Below are the code and all the weights of a small trained network. Each question names an input and a class and asks about switching units off, where a switched-off unit gives its printed mean instead of its output.

import numpy as np


def w(rows, s, z=0):
    codes = np.array(rows[::2]) - 128.0
    scale = np.full(codes.shape[1], s)
    scale[-1] = z or s
    return codes * scale


def f(y):
    return y / 2 * (1 + np.tanh(0.7978845608 * (y + 0.044715 * y**3)))


def log_softmax(a):
    a = a - a.max(-1, keepdims=True)
    return a - np.log(np.exp(a).sum(-1, keepdims=True))


def net(x, mask):
    res = np.array(x, float).reshape(1, 3) / 4 @ E
    y = f(res @ A[0][:, :-1].T + A[0][:, -1])
    res = res + np.where(mask, y, B[0][:, -1]) @ B[0][:, :-1]
    return log_softmax(res[-1] @ U[:, :-1].T + U[:, -1])


A, B = {}, {}
E = w([
[182,167,118,184,141,154,158,113,210,113,159,61],'x0',
[148,49,93,123,43,155,185,118,131,134,163,122],'x1',
[154,126,141,91,150,147,145,19,171,9,116,144],'x2',
],0.013)
A[0] = w([
[160,33,32,190,13,163,197,155,128,149,220,86,158],'n0',
[171,146,140,163,154,185,154,52,188,61,133,88,42],'n1',
[110,220,157,194,197,105,106,151,165,165,115,89,173],'n2',
[213,163,119,131,171,188,162,70,180,61,140,65,40],'n3',
[185,159,158,158,152,167,174,64,201,77,134,96,58],'n4',
[169,176,112,222,120,147,137,152,159,165,191,40,98],'n5',
[107,194,239,73,235,84,53,110,136,94,47,195,254],'n6',
[142,90,190,30,140,137,145,44,129,67,91,214,81],'n7',
[152,218,140,169,182,158,121,146,182,142,137,92,123],'n8',
[128,3,81,75,36,166,192,97,118,121,134,150,178],'n9',
[181,91,72,183,80,171,186,155,182,178,178,91,87],'n10',
],0.0056,0.0034)
B[0] = w([
[69,111,196,47,70,111,206,63,199,144,131,75,211],'n0',
[119,91,128,111,68,199,82,181,53,188,43,143,184],'n1',
[206,190,66,229,254,81,138,196,124,110,148,128,192],'n2',
[118,62,151,109,109,157,105,192,45,189,30,173,189],'n3',
[94,87,170,147,106,172,89,173,85,207,47,164,185],'n4',
[123,197,137,170,156,43,193,82,192,77,177,67,183],'n5',
[41,171,224,173,225,97,79,82,108,98,124,62,247],'n6',
[134,180,93,92,174,111,119,24,224,41,223,144,194],'n7',
[195,172,89,156,143,98,166,178,131,132,96,130,175],'n8',
[160,109,68,20,66,189,211,106,176,134,170,231,194],'n9',
[82,106,197,107,120,64,165,79,172,98,139,81,180],'n10',
],0.0059,0.013)
U = w([
[114,122,159,158,155,137,71,192,10,171,97,132,253],'0',
[96,143,206,120,142,105,142,64,179,76,168,61,89],'1',
[125,61,115,86,66,156,146,164,94,204,115,153,144],'2',
[173,122,2,103,130,157,139,92,174,60,197,171,29],'3',
[198,179,43,174,173,110,158,165,162,94,159,106,72],'4',
],0.0095,0.003)

Each question gives the input, the list of numbers given to net, and the class t.
The units are the neurons (one row each of A and B). Each row of codes is followed by its name. A weight is (code - 128) times the scale printed after its matrix; where a second scale follows, it is the last column's (A, B and U).
mask holds one flag per neuron, in row order. A switched-off neuron (its flag False) gives its mean, the last column of its row in B, instead of its output. The means were averaged over made-up inputs and are rounded, as every weight is.
A unit's drop is (log p(t) with every unit on - log p(t) with that unit switched off) / (log p(t) with every unit on - log p(t) with every unit switched off).
The circuit of an input: a set's keep is (log p(t) with only the set's units on - log p(t) with every unit switched off) / (log p(t) with every unit on - log p(t) with every unit switched off). Starting from all 11 units, units are removed one at a time, each time the one whose removal leaves the highest keep (on an exact tie, the one counted first), for as long as the keep stays at least 0.8.
circuit, biggest first: the units of the circuit, biggest drop first
unit that matters most: the unit with the biggest drop
top k neurons: the k neurons with the biggest drops, biggest first
drop when u is switched off: that unit's drop, to one decimal
input [-1,5,2], class 3: circuit, biggest first => [n9]
input [1,-1,-1], class 4: circuit, biggest first => [n6 n0]
input [2,-1,0], class 4: circuit, biggest first => [n6 n0]
input [-5,1,3], class 3: circuit, biggest first => [n0 n9 n7]
input [2,4,8], class 2: circuit, biggest first => [n3 n1]
input [7,1,-8], class 1: top 4 neurons => [n0 n10 n5 n9]
input [1,3,1], class 2: circuit, biggest first => [n6 n7]
input [0,6,5], class 3: top 2 neurons => [n7 n9]
input [7,2,-8], class 1: top 2 neurons => [n0 n10]
input [-1,1,-2], class 2: top 4 neurons => [n6 n7 n2 n5]
input [3,-5,0], class 4: top 2 neurons => [n2 n8]
input [-7,-8,1], class 1: top 2 neurons => [n6 n3]
input [1,-1,5], class 0: drop when n4 is switched off => 0.1
input [-8,-4,1], class 1: drop when n6 is switched off => 0.3
input [-7,-1,1], class 1: drop when n3 is switched off => 0.5
input [1,-7,-6], class 4: drop when n3 is switched off => 0.2
input [-2,4,7], class 3: unit that matters most => n7
